Below are the code and all the weights of a small trained network. Each question names an input and a class and asks about switching units off, where a switched-off unit gives its printed mean instead of its output.

import numpy as np


def w(rows, s, z=0):
    codes = np.array(rows[::2]) - 128.0
    scale = np.full(codes.shape[1], s)
    scale[-1] = z or s
    return codes * scale


def f(y):
    return y / 2 * (1 + np.tanh(0.7978845608 * (y + 0.044715 * y**3)))


def log_softmax(a):
    a = a - a.max(-1, keepdims=True)
    return a - np.log(np.exp(a).sum(-1, keepdims=True))


def net(x, mask):
    res = np.array(x, float).reshape(1, 3) / 4 @ E
    y = f(res @ A[0][:, :-1].T + A[0][:, -1])
    res = res + np.where(mask, y, B[0][:, -1]) @ B[0][:, :-1]
    return log_softmax(res[-1] @ U[:, :-1].T + U[:, -1])


A, B = {}, {}
E = w([
[121,119,146,133,148,192,90,248],'x0',
[130,155,3,182,163,151,93,106],'x1',
[188,69,92,161,107,160,180,94],'x2',
],0.018)
A[0] = w([
[120,167,112,149,139,62,132,53,119],'N1',
[170,23,194,128,99,175,209,150,119],'N2',
[225,9,118,142,112,181,163,115,192],'N3',
[117,187,110,114,172,73,109,132,179],'N4',
[192,120,90,165,98,155,134,90,66],'N5',
[124,137,174,54,41,45,200,76,193],'N6',
[88,119,194,79,77,128,123,168,252],'N7',
],0.012,0.0025)
B[0] = w([
[149,90,152,211,123,60,116,82,194],'N1',
[168,69,166,154,175,131,81,124,241],'N2',
[248,88,94,141,87,145,136,135,234],'N3',
[163,141,171,227,163,103,82,109,168],'N4',
[171,165,160,107,69,161,198,133,184],'N5',
[150,195,38,67,182,155,137,205,253],'N6',
[66,112,188,95,138,81,126,145,225],'N7',
],0.013,0.021)
U = w([
[50,240,78,104,207,162,60,164,253],'0',
[157,57,147,150,159,68,65,99,136],'1',
[151,137,66,64,143,213,146,175,165],'2',
[127,116,125,115,60,126,189,49,30],'3',
[2,91,177,79,119,100,131,151,70],'4',
],0.012,0.0051)

Each question gives the input, the list of numbers given to net, and the class t.
The units are the neurons (one row each of A and B). Each row of codes is followed by its name. A weight is (code - 128) times the scale printed after its matrix; where a second scale follows, it is the last column's (A, B and U).
mask holds one flag per neuron, in row order. A switched-off neuron (its flag False) gives its mean, the last column of its row in B, instead of its output. The means were averaged over made-up inputs and are rounded, as every weight is.
A unit's drop is (log p(t) with every unit on - log p(t) with that unit switched off) / (log p(t) with every unit on - log p(t) with every unit switched off).
The circuit of an input: a set's keep is (log p(t) with only the set's units on - log p(t) with every unit switched off) / (log p(t) with every unit on - log p(t) with every unit switched off). Starting from all 7 units, units are removed one at a time, each time the one whose removal leaves the highest keep (on an exact tie, the one counted first), for as long as the keep stays at least 0.8.
circuit, biggest first: the units of the circuit, biggest drop first
most important unit: the unit with the biggest drop
top k neurons: the k neurons with the biggest drops, biggest first
drop of u: that unit's drop, to one decimal
input [2,0,-1], class 4: circuit, biggest first	(N6, N3, N2)
input [-6,-8,2], class 2: most important unit	N6
input [8,0,-8], class 4: circuit, biggest first	(N6, N7)
input [0,3,8], class 3: circuit, biggest first	(N6, N5)
input [6,-5,0], class 4: top 2 neurons	(N7, N3)
input [-3,2,2], class 3: circuit, biggest first	(N2, N6)
input [-6,6,1], class 3: top 2 neurons	(N5, N2)
input [0,0,8], class 2: top 4 neurons	(N1, N5, N7, N4)
input [-6,-2,0], class 0: circuit, biggest first	(N6, N3)
input [-3,-5,0], class 0: circuit, biggest first	(N6, N3)
input [1,-6,-1], class 4: top 2 neurons	(N7, N3)
input [6,-1,-5], class 4: top 2 neurons	(N6, N7)
input [0,-3,8], class 2: top 2 neurons	(N1, N5)
input [0,7,-3], class 1: most important unit	N6
input [-2,0,-1], class 0: top 2 neurons	(N3, N2)
input [-1,-2,8], class 2: top 2 neurons	(N1, N5)
input [-1,-4,4], class 2: top 2 neurons	(N6, N1)
input [6,-1,1], class 1: top 2 neurons	(N6, N5)
input [8,-2,7], class 1: top 2 neurons	(N2, N6)
input [-1,7,-5], class 1: circuit, biggest first	(N6)
input [-4,-8,-6], class 0: drop of N6	1.5
input [-2,-6,3], class 2: drop of N6	1.7
